Below are the code and all the weights of a small trained network. Each question names an input and a target symbol and asks about switching units off, where a switched-off unit gives its printed mean instead of its output.

import numpy as np


def w(rows, s, z=0):
    codes = np.array(rows[::2]) - 128.0
    scale = np.full(codes.shape[1], s)
    scale[-1] = z or s
    return codes * scale


def f(y):
    return np.maximum(y, 0)


def softmax(a):
    e = np.exp(a - a.max(-1, keepdims=True))
    return e / e.sum(-1, keepdims=True)


def log_softmax(a):
    a = a - a.max(-1, keepdims=True)
    return a - np.log(np.exp(a).sum(-1, keepdims=True))


def net(x, mask):
    ids = ['βγεζηθμξσψω'.index(c) for c in x.split()]
    T = len(ids)
    res = E[ids] + P[:T]
    r = res
    for j in range(2):
        rows = slice(4 * j, 4 * j + 4)
        q, k, v = (r @ M[0][rows].T for M in (Q, K, V))
        z = softmax(np.where(np.tri(T) > 0, q @ k.T / 4**0.5, -1e9)) @ v
        o = O[0][rows]
        res = res + np.where(mask[j], z, o[:, -1]) @ o[:, :-1]
    y = f(res @ A[0][:, :-1].T + A[0][:, -1])
    res = res + np.where(mask[2:14], y, B[0][:, -1]) @ B[0][:, :-1]
    return log_softmax(res[-1] @ U[:, :-1].T + U[:, -1])


Q, K, V, O, A, B = {}, {}, {}, {}, {}, {}
E = w([
[187,129,125],'β',
[188,128,192],'γ',
[215,71,153],'ε',
[70,224,227],'ζ',
[105,93,212],'η',
[123,78,9],'θ',
[204,217,185],'μ',
[79,146,220],'ξ',
[141,148,214],'σ',
[147,170,205],'ψ',
[195,160,189],'ω',
],0.011)
P = w([
[37,59,244],'0',
[184,178,146],'1',
[192,153,141],'2',
[202,159,154],'3',
[213,151,148],'4',
[216,124,147],'5',
[222,133,145],'6',
[228,114,143],'7',
[246,126,140],'8',
[254,119,140],'9',
],0.0092)
Q[0] = w([
[169,132,60],'h1',
[113,222,224],'h1',
[136,169,50],'h1',
[181,77,168],'h1',
[247,217,241],'h2',
[198,182,178],'h2',
[211,139,200],'h2',
[92,39,131],'h2',
],0.012)
K[0] = w([
[156,144,38],'h1',
[162,122,249],'h1',
[221,220,66],'h1',
[77,47,91],'h1',
[8,13,233],'h2',
[77,46,209],'h2',
[72,83,217],'h2',
[205,133,145],'h2',
],0.011)
V[0] = w([
[83,182,118],'h1',
[176,194,144],'h1',
[61,69,72],'h1',
[68,37,71],'h1',
[70,204,163],'h2',
[87,246,131],'h2',
[121,224,119],'h2',
[32,60,177],'h2',
],0.013)
O[0] = w([
[217,77,172,104],'h1',
[77,85,159,173],'h1',
[210,161,75,26],'h1',
[211,207,154,24],'h1',
[194,42,178,189],'h2',
[171,7,188,121],'h2',
[134,36,157,95],'h2',
[225,188,143,253],'h2',
],0.012)
A[0] = w([
[146,101,138,33],'n1',
[83,160,156,242],'n2',
[130,73,174,23],'n3',
[157,161,139,101],'n4',
[248,97,86,162],'n5',
[86,130,136,38],'n6',
[139,119,93,1],'n7',
[98,166,106,74],'n8',
[52,153,188,174],'n9',
[201,179,112,128],'n10',
[66,128,119,105],'n11',
[62,200,2,73],'n12',
],0.0088,0.0085)
B[0] = w([
[136,170,92,149],'n1',
[175,126,1,244],'n2',
[254,150,59,245],'n3',
[75,81,131,179],'n4',
[61,182,186,216],'n5',
[219,121,209,129],'n6',
[177,172,240,128],'n7',
[89,22,109,166],'n8',
[165,106,50,249],'n9',
[68,123,121,232],'n10',
[132,148,170,148],'n11',
[123,45,217,225],'n12',
],0.0093,0.011)
U = w([
[145,103,153,100],'β',
[197,54,78,179],'γ',
[178,131,90,101],'ε',
[2,24,155,167],'ζ',
[217,182,51,127],'η',
[85,89,228,127],'θ',
[138,110,140,69],'μ',
[174,187,116,120],'ξ',
[196,157,67,109],'σ',
[203,96,191,1],'ψ',
[146,118,145,118],'ω',
],0.0061,0.0063)

Each question gives the input, a string of symbols that net reads in full, and the target symbol t.
The units are the heads (4 rows each of Q, K, V and O) and the neurons (one row each of A and B). Each row of codes is followed by its name. A weight is (code - 128) times the scale printed after its matrix; where a second scale follows, it is the last column's (O, A, B and U).
mask holds one flag per unit, heads first, then neurons. A switched-off unit (its flag False) gives its mean, the last column of its rows in O or B, instead of its output. The means were averaged over made-up inputs and are rounded, as every weight is.
A unit's drop is (log p(t) with every unit on - log p(t) with that unit switched off) / (log p(t) with every unit on - log p(t) with every unit switched off).
The circuit of an input: a set's keep is (log p(t) with only the set's units on - log p(t) with every unit switched off) / (log p(t) with every unit on - log p(t) with every unit switched off). Starting from the 12 units with the biggest drops (on a tie, the unit counted first), units are removed one at a time, each time the one whose removal leaves the highest keep (on an exact tie, the one counted first), for as long as the keep stays at least 0.8.
circuit, biggest first: the units of the circuit, biggest drop first
unit that matters most: the unit with the biggest drop
k most important neurons: the k neurons with the biggest drops, biggest first
heads that matter: for each layer, one digit per head in row order, 1 if its drop is at least 0.15 and else 0, layers parted by /
drop of u: that unit's drop, to one decimal
input ζ ω ε, target ψ: circuit, biggest first : h2; n5; n3
input μ ω μ μ, target γ: 3 most important neurons : n3; n5; n9
input μ ζ μ, target γ: circuit, biggest first : h1; h2; n3; n5
input ε β ψ η σ ε μ ζ μ ξ, target ζ: 2 most important neurons : n12; n3
input ζ μ μ μ ε ζ μ μ ω ψ, target ψ: heads that matter : 01
input ξ β ε ξ ε ε, target θ: circuit, biggest first : n5; h2; n2; n9
input ε η μ μ μ ξ ω, target ζ: circuit, biggest first : n12; h2; n3; n8
input η ψ ξ μ μ μ μ ε, target ξ: 2 most important neurons : n12; n5
input γ μ ξ ε σ μ ε μ, target η: 2 most important neurons : n12; n2
input ξ μ ω, target θ: unit that matters most : n5
input ε μ ε ξ, target ζ: circuit, biggest first : n12; h2; n8
input ε μ ε ξ μ μ σ β μ η, target ζ: circuit, biggest first : n12; h2; n3
input μ ζ μ μ γ ξ, target γ: 3 most important neurons : n3; n5; n9
input β ψ ξ β ε ζ, target η: heads that matter : 01
input γ μ ω ε σ ε η μ μ σ, target η: circuit, biggest first : h2; n12
input ξ γ β σ, target θ: 2 most important neurons : n5; n3
input γ μ μ ζ, target η: circuit, biggest first : n2; h2
input ξ ξ ε μ ζ ζ ε μ ζ, target θ: 3 most important neurons : n5; n3; n2
input μ σ ζ μ ψ ω μ θ, target ζ: 2 most important neurons : n3; n2
input η μ ω, target ξ: 2 most important neurons : n5; n12
input ε γ σ, target ζ: unit that matters most : n12
input ε ω ψ μ ε ξ ω μ ψ, target ζ: unit that matters most : n12
input ε ε μ ξ ψ γ ε μ ζ, target ζ: drop of n3 : 0.8
